Here is a tiny trained network, its code and every weight. The questions are about switching its units off for an input and a target symbol, where a switched-off unit gives its printed mean instead of its output.

import numpy as np


def w(rows, s, z=0):
    codes = np.array(rows[::2]) - 128.0
    scale = np.full(codes.shape[1], s)
    scale[-1] = z or s
    return codes * scale


def f(y):
    return y / 2 * (1 + np.tanh(0.7978845608 * (y + 0.044715 * y**3)))


def softmax(a):
    e = np.exp(a - a.max(-1, keepdims=True))
    return e / e.sum(-1, keepdims=True)


def log_softmax(a):
    a = a - a.max(-1, keepdims=True)
    return a - np.log(np.exp(a).sum(-1, keepdims=True))


def net(x, mask):
    ids = ['γεζλμξτφψω'.index(c) for c in x.split()]
    T = len(ids)
    res = E[ids] + P[:T]
    r = res
    for j in range(2):
        rows = slice(4 * j, 4 * j + 4)
        q, k, v = (r @ M[0][rows].T for M in (Q, K, V))
        z = softmax(np.where(np.tri(T) > 0, q @ k.T / 4**0.5, -1e9)) @ v
        o = O[0][rows]
        res = res + np.where(mask[j], z, o[:, -1]) @ o[:, :-1]
    y = f(res @ A[0][:, :-1].T + A[0][:, -1])
    res = res + np.where(mask[2:6], y, B[0][:, -1]) @ B[0][:, :-1]
    return log_softmax(res[-1] @ U[:, :-1].T + U[:, -1])


Q, K, V, O, A, B = {}, {}, {}, {}, {}, {}
E = w([
[136,206,106,116,122,75],'γ',
[115,184,87,83,90,60],'ε',
[74,113,117,52,146,62],'ζ',
[104,183,96,134,158,126],'λ',
[144,98,185,94,144,69],'μ',
[126,200,147,91,49,126],'ξ',
[131,190,155,151,142,138],'τ',
[79,142,152,135,97,157],'φ',
[109,158,80,109,5,79],'ψ',
[81,93,106,145,192,110],'ω',
],0.025)
P = w([
[75,218,235,148,178,31],'0',
[52,174,250,83,195,71],'1',
[50,150,246,84,173,94],'2',
[94,167,205,96,208,115],'3',
[100,152,197,87,200,141],'4',
[104,134,187,75,189,162],'5',
[124,131,174,66,196,182],'6',
[139,123,160,49,203,208],'7',
[131,102,164,51,194,230],'8',
[151,114,138,33,224,254],'9',
],0.0071)
Q[0] = w([
[135,143,197,100,132,136],'H0',
[107,192,184,60,165,118],'H0',
[98,128,151,161,132,132],'H0',
[38,189,179,75,112,157],'H0',
[147,81,170,197,90,101],'H1',
[163,79,140,131,136,101],'H1',
[254,66,108,189,99,137],'H1',
[107,145,168,104,153,133],'H1',
],0.021)
K[0] = w([
[129,145,45,154,124,194],'H0',
[183,97,62,85,111,222],'H0',
[114,93,91,146,93,121],'H0',
[178,36,84,165,106,156],'H0',
[57,167,106,191,129,83],'H1',
[113,170,193,132,146,99],'H1',
[8,232,113,92,142,114],'H1',
[168,68,175,144,102,100],'H1',
],0.017)
V[0] = w([
[56,145,47,121,132,229],'H0',
[148,112,97,56,79,120],'H0',
[175,137,94,86,182,97],'H0',
[65,23,93,122,111,70],'H0',
[172,191,247,194,74,171],'H1',
[90,120,35,130,7,89],'H1',
[117,214,103,177,189,139],'H1',
[83,20,148,158,173,226],'H1',
],0.012)
O[0] = w([
[27,226,165,140,111,133,143],'H0',
[136,129,62,114,77,88,122],'H0',
[160,118,32,210,164,122,77],'H0',
[90,95,171,145,30,51,134],'H0',
[159,135,112,50,133,163,149],'H1',
[31,178,169,119,105,147,1],'H1',
[181,221,83,117,158,77,81],'H1',
[157,142,244,89,114,36,56],'H1',
],0.011,0.0094)
A[0] = w([
[99,168,93,163,2,173,75],'N0',
[63,172,52,157,76,89,141],'N1',
[218,45,105,177,202,148,134],'N2',
[131,241,118,177,140,98,2],'N3',
],0.0081,0.0019)
B[0] = w([
[194,123,140,70,135,79,212],'N0',
[155,70,127,200,54,112,204],'N1',
[93,175,165,162,78,121,250],'N2',
[128,72,119,50,249,78,159],'N3',
],0.012,0.013)
U = w([
[130,153,116,69,154,234,107],'γ',
[78,231,97,143,157,171,100],'ε',
[182,143,114,122,165,149,3],'ζ',
[127,255,190,23,145,165,175],'λ',
[65,212,107,78,86,138,179],'μ',
[200,211,187,160,149,178,108],'ξ',
[31,159,132,170,155,120,48],'τ',
[197,157,244,160,176,114,205],'φ',
[7,139,89,87,198,119,69],'ψ',
[223,250,147,124,159,159,137],'ω',
],0.0067,0.0044)

Each question gives the input, a string of symbols that net reads in full, and the target symbol t.
The units are the heads (4 rows each of Q, K, V and O) and the neurons (one row each of A and B). Each row of codes is followed by its name. A weight is (code - 128) times the scale printed after its matrix; where a second scale follows, it is the last column's (O, A, B and U).
mask holds one flag per unit, heads first, then neurons. A switched-off unit (its flag False) gives its mean, the last column of its rows in O or B, instead of its output. The means were averaged over made-up inputs and are rounded, as every weight is.
A unit's drop is (log p(t) with every unit on - log p(t) with that unit switched off) / (log p(t) with every unit on - log p(t) with every unit switched off).
The circuit of an input: a set's keep is (log p(t) with only the set's units on - log p(t) with every unit switched off) / (log p(t) with every unit on - log p(t) with every unit switched off). Starting from all 6 units, units are removed one at a time, each time the one whose removal leaves the highest keep (on an exact tie, the one counted first), for as long as the keep stays at least 0.8.
circuit, biggest first: the units of the circuit, biggest drop first
unit that matters most: the unit with the biggest drop
heads that matter: for each layer, one digit per head in row order, 1 if its drop is at least 0.15 and else 0, layers parted by /
drop when u is switched off: that unit's drop, to one decimal
input ψ ε φ, target μ: unit that matters most	H1
input ω ω φ φ λ, target λ: circuit, biggest first	H1, N1
input μ ε μ μ ε φ, target γ: circuit, biggest first	H1, N2, H0
input ε ω φ φ φ ψ φ φ ξ, target λ: circuit, biggest first	H1, H0
input ε ω γ λ ξ ζ ε ψ ε, target μ: circuit, biggest first	N0, H1, N1
input λ ε ψ λ ω ψ, target φ: circuit, biggest first	N0, N1, H1, H0
input ω ω τ φ τ, target λ: heads that matter	10
input ζ γ ε ε ε, target ζ: heads that matter	11
input ε ξ γ, target γ: circuit, biggest first	H1, H0
input ε λ ε, target ψ: circuit, biggest first	N3, H1
input φ ε γ λ ε, target ψ: circuit, biggest first	N3, H0, H1
input ε φ ω μ φ φ, target γ: circuit, biggest first	H1, N2, H0, N0
input γ ψ λ φ ψ ε γ, target μ: circuit, biggest first	H1, H0
input ξ ε λ, target γ: circuit, biggest first	H1, N2
input φ ω ε γ, target φ: heads that matter	01
input ε ξ ε, target γ: unit that matters most	H1
input φ φ λ λ ξ ω ε, target φ: heads that matter	01
input ε γ ζ φ φ φ ζ ε, target λ: heads that matter	11
input γ ψ ζ τ, target μ: circuit, biggest first	H0, H1
input γ ζ ψ ε λ ε φ ε ζ λ, target ψ: unit that matters most	N3
input φ μ ψ, target ζ: heads that matter	10
input μ φ ω ω, target τ: drop when N2 is switched off	0.5
input μ ε μ μ φ ε τ φ μ, target λ: drop when N1 is switched off	0.5
input φ ψ γ ε, target μ: drop when H1 is switched off	0.5
